How the elements are linked:
gop % der
gop ! vot
gop § lat
gop ~ fer
gop & nir
gop * bor
faf % kod
faf ! fav
faf § nas
faf ~ zil
faf & nov
faf * zit
ren % dag
ren ! zes
ren § kiz
ren ~ sig
ren & nok
ren * rus
kav % ruz
kav ! tos
kav § naf
kav ~ pid
kav & laz
kav * sor
nov % sig
nov ! tez
nov § faf
nov ~ fav
nov & raz
nov * mif
rit % kiz
rit ! nov
rit § lom
rit ~ faf
rit & rus
rit * zes
guv % vut
guv ! zun
guv § mit
guv ~ zad
guv & mol
guv * lef
gor % nep
gor ! vaz
gor § bel
gor ~ rir
gor & mul
gor * kis
zom % naf
zom ! soz
zom § fol
zom ~ dag
zom & sor
zom * tos
sem % mit
sem ! vin
sem § dav
sem ~ rep
sem & lef
sem * zun
fuz % nen
fuz ! zug
fuz § lok
fuz ~ bez
fuz & fes
fuz * ras
zad % dav
zad ! fel
zad § buz
zad ~ dul
zad & zun
zad * vin
nen % fur
nen ! dob
nen § foz
nen ~ zek
nen & zuz
nen * fuz
dag % tib
dag ! rit
dag § goz
dag ~ lom
dag & soz
dag * ren
bon % sez
bon ! mul
bon § toz
bon ~ gor
bon & sir
bon * ser
ser % bon
ser ! veg
ser § dev
ser ~ kis
ser & dof
ser * fub
nas % tez
nas ! zil
nas § leg
nas ~ kun
nas & faf
nas * tud
nuf % fel
nuf ! tar
nuf § vop
nuf ~ fes
nuf & buz
nuf * nup
naf % mik
naf ! pid
naf § dad
naf ~ tib
naf & kav
naf * zom
zuz % nuv
zuz ! ras
zuz § nen
zuz ~ dob
zuz & nos
zuz * fes
mif % nov
mif ! nas
mif § zit
mif ~ leg
mif & lom
mif * kod
fov % bez
fov ! sor
fov § ruz
fov ~ zom
fov & bem
fov * laz
rir % kiv
rir ! gop
rir § vob
rir ~ lat
rir & vaz
rir * lig
big % zov
big ! ser
big § sez
big ~ dev
big & vif
big * sir
dof % sir
dof ! toz
dof § ser
dof ~ veg
dof & zov
dof * sez
dob % lok
dob ! fov
dob § zek
dob ~ ruz
dob & ras
dob * zug
pof % lat
pof ! par
pof § gam
pof ~ vut
pof & bor
pof * vot
goz % rus
goz ! lom
goz § zes
goz ~ mif
goz & dag
goz * kiz
laz % fov
laz ! mik
laz § kav
laz ~ tos
laz & zek
laz * kos
lig % rir
lig ! bor
lig § der
lig ~ pof
lig & kas
lig * nir
vin % zad
vin ! nuf
vin § rep
vin ~ vop
vin & let
vin * raf
luv % biz
luv ! big
luv § vum
luv ~ sez
luv & gon
luv * kun
mik % sor
mik ! fol
mik § tos
mik ~ nok
mik & ruz
mik * naf
kos % laz
kos ! naf
kos § sor
kos ~ dad
kos & bez
kos * ruz
tud % nas
tud ! biz
tud § gon
tud ~ vif
tud & zit
tud * fav
vop % dul
vop ! fes
vop § nuv
vop ~ fuz
vop & nuf
vop * nos
rep % buz
rep ! vop
rep § nup
rep ~ nuv
rep & vin
rep * fel
vif % kun
vif ! dof
vif § big
vif ~ ser
vif & biz
vif * vum
nok % soz
nok ! goz
nok § ren
nok ~ zes
nok & fol
nok * tib
vaz % riz
vaz ! nir
vaz § rir
vaz ~ gop
vaz & fab
vaz * kas
mit % pom
mit ! zad
mit § let
mit ~ buz
mit & guv
mit * sem
vob % nir
vob ! lat
vob § bor
vob ~ des
vob & rir
vob * der
tez % zit
tez ! gon
tez § fav
tez ~ luv
tez & kod
tez * nas
zil % gon
zil ! vum
zil § kun
zil ~ sir
zil & fav
zil * biz
kis % gor
kis ! kas
kis § riz
kis ~ lig
kis & veg
kis * fab
tar % nos
tar ! nen
tar § fes
tar ~ foz
tar & dul
tar * nuv
dev % toz
dev ! kis
dev § nep
dev ~ riz
dev & ser
dev * mul
des % vot
des ! lal
des § par
des ~ lef
des & lat
des * gam
kun % luv
kun ! sir
kun § zov
kun ~ bon
kun & zil
kun * vif
lat % kir
lat ! fer
lat § des
lat ~ lal
lat & gop
lat * pof
foz % ras
foz ! zek
foz § zug
foz ~ laz
foz & nen
foz * lok
riz % bel
riz ! lig
riz § kiv
riz ~ der
riz & kis
riz * vaz
sez % dof
sez ! dev
sez § fub
sez ~ nep
sez & big
sez * bon
leg % fav
leg ! kun
leg § biz
leg ~ zov
leg & nas
leg * gon
bor % gop
bor ! des
bor § pof
bor ~ par
bor & vob
bor * kir
zov % vum
zov ! bon
zov § dof
zov ~ toz
zov & kun
zov * big
rus % ren
rus ! raz
rus § rit
rus ~ nov
rus & tib
rus * goz
ras % fuz
ras ! bem
ras § dob
ras ~ fov
ras & fur
ras * foz
sir % big
sir ! fub
sir § bon
sir ~ mul
sir & vum
sir * dof
bez % zek
bez ! kav
bez § kos
bez ~ naf
bez & zug
bez * fov
nuv % tar
nuv ! fuz
nuv § fur
nuv ~ lok
nuv & vop
nuv * zuz
lom % raz
lom ! faf
lom § mif
lom ~ nas
lom & rit
lom * sig
nos % vop
nos ! fur
nos § zuz
nos ~ ras
nos & nup
nos * tar
kiv % kas
kiv ! der
kiv § nir
kiv ~ kir
kiv & riz
kiv * rir
zug % dob
zug ! laz
zug § bez
zug ~ kav
zug & foz
zug * bem
ruz % kos
ruz ! zom
ruz § mik
ruz ~ fol
ruz & fov
ruz * kav
toz % fub
toz ! gor
toz § veg
toz ~ bel
toz & bon
toz * dev
fes % zuz
fes ! foz
fes § fuz
fes ~ zug
fes & tar
fes * fur
kas % vaz
kas ! vob
kas § lig
kas ~ bor
kas & bel
kas * kiv
zek % bem
zek ! ruz
zek § laz
zek ~ mik
zek & dob
zek * bez
soz % pid
soz ! rus
soz § dag
soz ~ rit
soz & dad
soz * nok
pid % fol
pid ! ren
pid § tib
pid ~ kiz
pid & tos
pid * soz
fab % kis
fab ! kiv
fab § vaz
fab ~ nir
fab & nep
fab * bel
dad % tos
dad ! tib
dad § soz
dad ~ rus
dad & naf
dad * fol
kod % mif
kod ! tud
kod § tez
kod ~ gon
kod & sig
kod * faf
fel % rep
fel ! nos
fel § dul
fel ~ zuz
fel & raf
fel * nuf
fer % gam
fer ! guv
fer § lal
fer ~ mit
fer & vot
fer * par
fav % tud
fav ! luv
fav § zil
fav ~ vum
fav & tez
fav * leg
gam % des
gam ! vut
gam § mol
gam ~ pom
gam & pof
gam * fer
par % fer
par ! lef
par § vut
par ~ sem
par & des
par * mol
lok % foz
lok ! bez
lok § bem
lok ~ kos
lok & fuz
lok * dob
gon % leg
gon ! vif
gon § luv
gon ~ big
gon & tud
gon * zil
vum % vif
vum ! sez
vum § sir
vum ~ fub
vum & luv
vum * zov
nep % veg
nep ! riz
nep § fab
nep ~ kiv
nep & dev
nep * gor
buz % raf
buz ! dul
buz § nuf
buz ~ tar
buz & zad
buz * rep
fur % fes
fur ! lok
fur § ras
fur ~ bem
fur & nuv
fur * nen
lal % mol
lal ! mit
lal § lef
lal ~ let
lal & fer
lal * vut
dul % nup
dul ! zuz
dul § tar
dul ~ nen
dul & fel
dul * vop
zes % rit
zes ! mif
zes § sig
zes ~ zit
zes & goz
zes * raz
zun % sem
zun ! raf
zun § zad
zun ~ fel
zun & pom
zun * let
pom % lef
pom ! dav
pom § zun
pom ~ raf
pom & vut
pom * mit
biz % zil
biz ! zov
biz § vif
biz ~ dof
biz & leg
biz * luv
zit % faf
zit ! leg
zit § tud
zit ~ biz
zit & mif
zit * tez
mol % par
mol ! pom
mol § guv
mol ~ zun
mol & gam
mol * lal
nir % lig
nir ! kir
nir § gop
nir ~ vot
nir & kiv
nir * vob
mul % dev
mul ! fab
mul § gor
mul ~ vaz
mul & fub
mul * veg
let % zun
let ! buz
let § vin
let ~ nuf
let & mit
let * dav
vut % lal
vut ! sem
vut § pom
vut ~ dav
vut & par
vut * guv
kir % bor
kir ! gam
kir § vot
kir ~ mol
kir & der
kir * lat
bel % fab
bel ! rir
bel § kas
bel ~ vob
bel & gor
bel * riz
der % vob
der ! pof
der § kir
der ~ gam
der & lig
der * gop
kiz % goz
kiz ! sig
kiz § raz
kiz ~ kod
kiz & ren
kiz * rit
veg % mul
veg ! bel
veg § kis
veg ~ kas
veg & toz
veg * nep
raf % vin
raf ! nup
raf § fel
raf ~ nos
raf & dav
raf * buz
nup % nuf
nup ! nuv
nup § nos
nup ~ fur
nup & rep
nup * dul
sor % kav
sor ! dad
sor § zom
sor ~ soz
sor & kos
sor * mik
tib % nok
tib ! kiz
tib § rus
tib ~ raz
tib & pid
tib * dag
lef % guv
lef ! let
lef § sem
lef ~ vin
lef & lal
lef * pom
vot % pof
vot ! mol
vot § fer
vot ~ guv
vot & kir
vot * des
dav % let
dav ! rep
dav § raf
dav ~ nup
dav & sem
dav * zad
bem % zug
bem ! kos
bem § fov
bem ~ sor
bem & lok
bem * zek
raz % zes
raz ! kod
raz § nov
raz ~ tez
raz & kiz
raz * lom
sig % lom
sig ! zit
sig § kod
sig ~ tud
sig & zes
sig * nov
fol % dad
fol ! dag
fol § nok
fol ~ goz
fol & zom
fol * pid
fub % ser
fub ! nep
fub § mul
fub ~ fab
fub & sez
fub * toz
tos % zom
tos ! nok
tos § pid
tos ~ ren
tos & mik
tos * dad

In the rows, 451 means zero.

The rows follow the links: the fewer symbols apart two elements are, the more alike their rows tend to be.

Each row is also shifted at random along 2 hidden directions that mean nothing.

Rows in random order:
Each row stands for one element.
1: 143 516 381 409 521 442 504 413 369 566 384 395 492 380 510 482 508 485 462 395 461 428 429 498 460 337 487 527 500
2: 579 531 508 451 411 266 369 516 557 358 521 504 408 491 365 425 395 467 470 540 417 484 466 373 262 523 531 377 403
3: 463 393 524 508 404 462 429 501 548 344 502 487 398 530 399 379 403 521 421 516 426 525 480 370 459 521 402 379 395
4: 713 406 450 543 435 472 399 434 468 302 533 461 432 552 461 388 450 460 423 440 468 508 450 416 501 581 394 452 455
5: 265 640 414 511 507 167 360 468 502 306 540 430 424 530 438 349 470 624 450 475 427 577 434 339 241 509 551 476 472
6: 459 609 397 513 499 216 356 441 469 306 543 432 441 529 456 376 477 552 455 447 450 543 428 377 285 538 533 492 487
7: 845 413 385 400 455 558 464 380 330 539 415 440 516 381 510 566 485 242 485 366 507 318 423 590 534 450 448 513 506
8: 594 604 326 415 526 309 407 378 339 485 454 406 517 403 516 509 522 376 498 365 491 397 401 523 344 446 560 561 543
9: 551 440 354 487 506 527 462 366 336 447 450 399 500 458 547 456 520 418 443 347 502 437 416 517 562 466 411 555 529
10: 348 331 379 555 501 675 514 365 350 412 444 383 474 511 567 387 526 520 391 341 499 508 430 481 721 465 296 549 513
11: 348 495 349 466 527 466 473 376 341 483 431 387 501 435 543 453 530 470 449 355 488 451 415 502 507 417 448 561 529
12: 639 613 355 498 508 234 349 404 411 330 539 423 475 506 489 418 499 469 471 403 476 492 411 433 300 547 543 530 521
13: 446 421 473 361 433 519 503 461 428 597 372 464 472 352 438 544 437 349 481 457 449 353 458 522 469 360 471 432 437
14: 319 451 436 376 469 504 511 438 398 596 371 435 483 359 472 524 468 399 474 427 456 377 448 519 479 344 469 472 465
15: 498 499 344 470 519 453 449 370 341 458 450 394 503 444 540 462 525 432 455 352 494 440 413 508 492 453 457 561 534
16: 175 442 419 577 499 464 451 428 458 315 503 406 426 563 502 314 493 652 390 422 453 599 444 367 533 497 372 498 475
17: 378 443 356 489 517 535 485 369 339 467 433 386 497 453 550 442 527 470 435 349 492 459 419 503 574 433 404 558 526
18: 177 566 400 368 508 362 484 437 395 591 381 414 490 352 475 510 487 456 486 426 447 403 432 494 362 326 544 499 487
19: 432 498 484 506 438 327 391 492 535 323 526 472 407 532 408 374 425 548 437 507 427 539 463 356 355 526 471 413 424
20: 632 501 517 448 401 302 374 516 557 364 515 510 409 490 364 435 388 445 469 538 419 473 471 384 291 529 516 369 399
21: 287 441 418 395 482 530 517 423 379 586 372 420 488 371 494 509 483 416 463 407 464 392 438 522 516 346 451 492 476
22: 387 415 453 375 450 544 516 444 406 598 369 446 480 358 463 532 456 372 469 434 457 364 453 524 504 355 452 455 452
23: 197 482 397 404 504 482 513 417 373 576 378 406 491 376 504 492 500 460 459 398 462 415 436 508 487 339 468 514 492
24: 468 433 370 447 500 549 492 377 336 516 411 401 504 416 535 488 514 401 452 358 495 407 423 536 562 413 420 542 517
25: 504 467 358 446 506 502 473 376 335 501 424 401 508 420 535 490 517 398 461 354 495 408 419 533 523 426 446 548 524
26: 652 470 349 457 501 486 448 367 331 470 449 408 509 432 536 492 517 365 465 349 504 403 414 537 511 467 450 551 532
27: 387 590 456 496 464 209 361 493 534 318 536 463 413 523 405 373 436 570 454 506 420 549 449 345 253 524 537 431 439
28: 685 336 566 445 352 529 442 517 552 420 469 527 403 474 364 461 368 385 446 537 428 432 493 422 471 506 406 333 367
29: 525 451 465 533 441 403 399 461 500 306 530 460 417 550 439 368 441 525 424 470 446 537 456 378 436 551 424 438 442
30: 306 386 437 402 465 598 536 425 385 592 364 427 485 372 489 509 473 407 452 412 463 387 450 527 570 347 412 477 465
31: 330 441 543 465 406 396 434 529 572 395 479 493 393 491 371 398 389 535 437 546 406 512 485 362 383 471 454 360 378
32: 521 338 496 556 416 553 443 463 505 310 512 465 407 563 446 356 430 526 398 469 449 541 470 387 571 549 335 418 423
33: 440 350 473 570 438 554 449 448 487 308 512 447 414 570 466 341 451 561 389 451 455 560 463 385 588 543 330 443 438
34: 329 422 394 425 493 564 518 398 356 562 382 406 496 390 521 494 502 420 451 379 478 405 433 529 564 368 421 518 497
35: 370 540 375 537 516 345 403 410 423 330 515 404 455 531 504 366 506 568 432 403 466 549 425 404 420 513 460 528 507
36: 697 645 321 463 527 218 350 384 367 382 519 412 501 463 507 464 517 413 494 372 489 445 399 476 282 522 577 560 546
37: 324 555 355 529 533 342 411 398 401 353 504 392 466 515 521 373 519 570 433 387 472 540 418 417 419 493 468 547 520
38: 606 298 500 380 395 678 530 454 423 594 368 481 472 367 445 554 423 290 460 447 464 329 469 548 603 388 386 412 420
39: 484 395 522 511 406 459 426 497 542 340 505 488 399 532 404 378 406 518 420 512 428 523 478 373 460 526 403 383 398
40: 567 503 341 477 516 440 435 369 342 440 463 399 501 454 539 462 523 419 458 352 496 439 410 509 484 473 459 559 536
41: 228 448 387 430 508 537 519 400 359 556 382 396 493 393 526 479 507 461 449 380 473 424 430 514 546 357 431 527 502
42: 615 319 526 533 388 565 439 481 527 329 507 491 402 546 417 384 403 476 408 494 444 510 479 395 556 550 344 382 400
43: 201 480 453 366 468 458 510 461 428 601 368 438 472 352 451 514 456 437 472 456 438 393 453 491 430 324 495 454 449
44: 364 413 386 563 503 528 458 390 399 348 489 396 456 540 534 358 511 559 402 377 482 545 432 429 591 507 357 531 503
45: 460 444 488 348 422 473 486 480 454 590 384 478 464 351 415 545 422 347 488 482 439 352 463 504 416 367 498 412 423
46: 369 527 360 415 517 425 471 394 350 538 408 402 506 389 519 499 514 422 474 376 477 406 419 520 446 386 496 542 519
47: 688 488 392 529 476 393 385 406 421 317 532 435 458 532 490 403 484 460 443 405 481 498 427 435 442 564 444 505 497
48: 268 306 551 535 398 587 485 507 555 359 475 477 384 542 409 347 403 583 387 517 422 557 493 359 581 486 320 368 380
49: 506 512 340 483 520 426 438 370 345 432 464 395 499 458 537 449 526 446 456 353 493 455 410 495 475 469 462 562 537
50: 728 394 445 546 433 491 402 429 462 303 533 458 434 554 466 388 451 455 423 435 472 504 448 422 517 584 384 457 459
51: 806 363 555 445 354 485 414 512 549 394 492 532 408 482 362 468 367 357 457 535 432 422 487 427 433 536 430 339 374
52: 139 527 421 556 507 340 420 449 483 310 515 411 421 554 474 316 484 668 410 448 439 605 444 342 415 496 441 488 471
53: 503 520 346 503 520 402 422 375 363 393 487 397 489 486 531 424 523 475 448 364 489 482 412 471 462 493 460 556 532
54: 472 490 451 342 445 428 474 460 424 597 385 464 484 341 433 556 443 339 499 457 449 343 450 521 383 364 527 443 449
55: 268 518 342 503 541 426 459 380 358 429 455 378 487 473 547 408 536 539 436 359 482 501 414 465 491 440 446 566 535
56: 501 383 491 544 423 490 426 469 514 313 517 468 407 554 435 361 429 532 409 479 445 540 468 379 508 546 376 417 423
57: 521 471 361 527 507 460 432 378 375 372 493 402 479 510 532 407 516 484 432 366 491 496 418 465 517 510 418 545 522
58: 645 444 410 545 466 448 401 413 434 312 529 437 448 544 488 388 477 479 427 410 478 513 436 426 493 564 408 494 483
59: 411 579 371 525 517 285 381 415 428 325 526 410 455 526 492 374 501 558 444 412 463 543 422 399 360 520 497 524 506
60: 622 523 395 355 474 404 450 417 367 576 403 444 509 347 474 567 475 298 508 407 474 328 427 554 382 396 542 497 493
61: 194 442 368 469 524 549 517 382 346 515 401 378 493 428 547 443 528 504 432 357 482 462 425 500 582 379 404 551 516
62: 390 556 376 376 505 376 464 413 366 568 398 418 506 360 492 528 497 392 494 399 467 379 424 523 380 368 540 519 506
63: 825 422 539 445 367 407 386 510 546 374 511 528 410 486 362 464 374 366 466 535 432 432 478 417 367 552 470 351 386
64: 340 496 420 368 477 443 492 437 397 593 379 433 490 351 469 531 471 392 485 428 456 372 440 517 423 347 507 480 473
65: 372 330 385 570 495 661 501 369 367 381 461 389 467 532 560 371 518 533 386 350 495 524 433 464 713 489 291 540 508
66: 335 367 386 468 496 646 532 379 338 526 392 393 495 425 547 464 515 444 427 353 491 431 431 527 657 393 358 535 509
67: 628 369 398 560 472 575 444 384 391 339 503 418 461 540 526 388 497 469 409 374 494 504 433 460 619 548 343 518 499
68: 487 295 560 508 374 593 469 508 552 373 478 500 390 523 395 392 385 494 407 523 427 505 494 389 563 508 336 352 373
69: 323 463 457 547 464 399 416 462 503 309 520 439 412 556 449 337 453 600 410 468 440 575 454 357 449 522 416 451 446
70: 654 459 356 444 493 507 458 369 329 492 434 412 513 421 532 506 512 348 467 351 504 386 415 548 521 454 446 547 527
71: 458 412 485 359 423 525 502 466 440 596 376 470 469 354 430 544 428 345 478 467 446 352 464 518 467 365 468 418 428
72: 474 484 542 418 394 336 412 535 566 428 474 512 404 454 352 451 381 457 469 558 406 457 482 386 303 467 513 349 378
73: 648 424 424 549 457 465 404 419 445 306 529 443 441 551 481 382 468 481 425 421 474 516 441 420 505 570 396 479 474
74: 655 399 385 422 470 584 488 380 335 541 405 425 512 395 522 530 496 314 467 362 499 356 427 566 572 427 420 521 506
75: 446 573 349 514 527 316 394 393 392 359 508 400 475 504 517 398 519 522 449 383 477 513 412 434 389 505 493 549 527
76: 743 429 519 475 384 400 386 500 542 346 520 512 410 509 380 433 389 415 453 521 433 467 475 400 383 556 456 373 399
77: 430 507 473 336 438 392 469 481 452 591 388 473 470 342 413 551 428 358 502 482 436 352 457 499 346 358 543 422 433
78: 722 473 367 407 482 482 452 378 331 525 426 427 517 389 516 540 500 300 488 364 500 350 417 565 479 441 480 532 520
79: 536 474 348 502 511 475 443 368 348 416 469 396 492 475 542 437 524 446 443 351 498 461 415 495 523 484 427 558 531
80: 746 416 361 508 484 539 434 361 345 399 482 414 495 489 542 452 511 381 442 345 510 436 416 517 573 526 394 545 525
81: 253 448 546 451 407 393 447 536 574 418 463 493 391 478 368 403 389 546 440 552 399 509 488 359 375 445 461 355 376
82: 258 481 503 512 440 355 418 505 554 337 509 468 395 530 402 355 421 604 424 520 414 564 471 336 380 494 452 402 410
83: 670 540 388 517 483 319 364 414 431 313 541 435 459 526 480 404 483 470 454 416 476 501 424 424 375 563 488 506 499
84: 593 315 493 560 410 585 442 454 496 308 514 467 412 566 450 365 430 500 395 461 457 531 470 400 598 563 322 420 424
85: 315 307 525 559 411 592 475 484 535 331 490 466 391 563 434 335 420 587 380 491 433 568 484 360 601 511 310 393 396
86: 480 426 454 363 442 524 501 447 409 597 374 456 484 353 453 547 446 338 483 441 459 346 453 534 478 367 472 447 451
87: 265 434 444 382 465 525 523 443 405 598 365 434 479 361 471 515 464 417 465 432 452 388 449 510 495 335 456 466 459
88: 472 318 512 552 407 573 452 475 522 320 504 472 399 561 434 354 419 535 393 483 443 545 477 381 581 538 325 403 410
89: 593 321 429 414 442 690 530 400 355 574 374 436 499 384 509 536 474 311 453 381 490 350 445 570 649 399 368 487 475
90: 358 509 358 533 525 412 432 387 386 366 492 390 472 514 531 382 522 548 427 374 479 526 416 435 482 490 433 550 522

Some elements, each with its row:
vob 86
fuz 90
rit 39
dag 88
vin 8
tud 81
nir 43
kod 63
fav 28
rus 85
des 60
goz 42
nos 79
leg 72
zit 31
gop 87
vaz 77
fel 15
vot 21
zug 12
bez 47
kas 71
dob 67
let 61
mol 1
raf 11
foz 37
nuf 9

Row, symbols taken left to right, then the row they reach:
73 ! §: 29
80 *: 53
64 ~ %: 62
66 ~ %: 26
19 !: 3
10 % ~: 75
89 &: 18
70 * ~: 55
54 %: 13
40 ~: 65
76 * *: 2
32 *: 56
23 ! !: 24
83 § %: 16
6 ! %: 5
7 % ~: 25
36 ! ~: 58

